Here is a tiny trained network, its code and every weight. The questions are about switching its units off for an input and a class, where a switched-off unit gives its printed mean instead of its output.

import numpy as np


def w(rows, s, z=0):
    codes = np.array(rows[::2]) - 128.0
    scale = np.full(codes.shape[1], s)
    scale[-1] = z or s
    return codes * scale


def norm(h):
    return h / np.sqrt((h * h).mean(-1, keepdims=True) + 1e-5)


def f(y):
    return np.maximum(y, 0)


def log_softmax(a):
    a = a - a.max(-1, keepdims=True)
    return a - np.log(np.exp(a).sum(-1, keepdims=True))


def net(x, mask):
    res = np.array(x, float).reshape(1, 2) / 4 @ E
    u = 0
    for l in range(2):
        y = f(norm(res) @ A[l][:, :-1].T + A[l][:, -1])
        res = res + np.where(mask[u : u + 5], y, B[l][:, -1]) @ B[l][:, :-1]
        u += 5
    return log_softmax(norm(res)[-1] @ U[:, :-1].T + U[:, -1])


A, B = {}, {}
E = w([
[26,192,211,204,189,192,124],'x0',
[135,119,51,38,175,252,117],'x1',
],0.004)
A[0] = w([
[186,72,125,192,67,2,155,40],'0.n1',
[84,142,224,176,121,82,135,3],'0.n2',
[121,44,80,97,85,142,169,95],'0.n3',
[201,77,112,93,134,147,125,15],'0.n4',
[90,133,146,174,113,59,175,53],'0.n5',
],0.0069,0.0013)
B[0] = w([
[102,254,114,103,61,239,193,253],'0.n1',
[153,104,144,84,171,6,132,210],'0.n2',
[139,117,62,210,196,31,38,179],'0.n3',
[209,13,171,191,104,125,160,175],'0.n4',
[102,32,151,175,194,113,85,192],'0.n5',
],0.0049,0.008)
A[1] = w([
[76,214,109,98,182,220,71,2],'1.n1',
[125,220,95,119,30,162,196,77],'1.n2',
[166,111,115,1,124,170,67,82],'1.n3',
[102,205,136,157,120,129,108,160],'1.n4',
[82,127,181,198,91,131,137,91],'1.n5',
],0.0067,0.0032)
B[1] = w([
[52,185,90,17,86,181,56,203],'1.n1',
[135,144,233,159,33,216,255,253],'1.n2',
[139,93,154,195,130,88,147,166],'1.n3',
[180,160,104,135,88,144,152,210],'1.n4',
[112,69,117,103,165,119,108,186],'1.n5',
],0.0076,0.005)
U = w([
[170,187,170,140,3,179,219,49],'0',
[75,140,203,133,211,13,131,6],'1',
[207,60,63,140,141,116,97,225],'2',
[67,176,94,55,116,204,78,236],'3',
],0.013,0.0014)

Each question gives the input, the list of numbers given to net, and the class t.
The units are the neurons (one row each of A and B). Each row of codes is followed by its name. A weight is (code - 128) times the scale printed after its matrix; where a second scale follows, it is the last column's (A, B and U).
mask holds one flag per neuron, layer by layer. A switched-off neuron (its flag False) gives its mean, the last column of its row in B, instead of its output. The means were averaged over made-up inputs and are rounded, as every weight is.
A unit's drop is (log p(t) with every unit on - log p(t) with that unit switched off) / (log p(t) with every unit on - log p(t) with every unit switched off).
The circuit of an input: a set's keep is (log p(t) with only the set's units on - log p(t) with every unit switched off) / (log p(t) with every unit on - log p(t) with every unit switched off). Starting from all 10 units, units are removed one at a time, each time the one whose removal leaves the highest keep (on an exact tie, the one counted first), for as long as the keep stays at least 0.8.
units of the circuit, in order: the units of the circuit, biggest drop first
top k neurons: the k neurons with the biggest drops, biggest first
top k neurons in layer l: the k neurons of layer l with the biggest drops, biggest first
drop of u: that unit's drop, to one decimal
input [-3,1], class 2: units of the circuit, in order	1.n2
input [-1,3], class 2: top 2 neurons	0.n1; 1.n2
input [8,1], class 3: top 2 neurons	0.n4; 1.n1
input [4,1], class 3: top 4 neurons	0.n4; 0.n5; 0.n1; 1.n2
input [1,-5], class 1: top 2 neurons in layer 0	0.n2; 0.n5
input [6,1], class 3: top 4 neurons in layer 0	0.n4; 0.n5; 0.n1; 0.n3
input [2,-7], class 1: top 3 neurons	0.n5; 0.n2; 1.n2
input [7,1], class 3: top 3 neurons	0.n4; 0.n5; 1.n1
input [0,1], class 2: drop of 1.n2	0.4
input [8,2], class 3: drop of 1.n1	0.1
input [2,2], class 3: drop of 0.n1	0.6
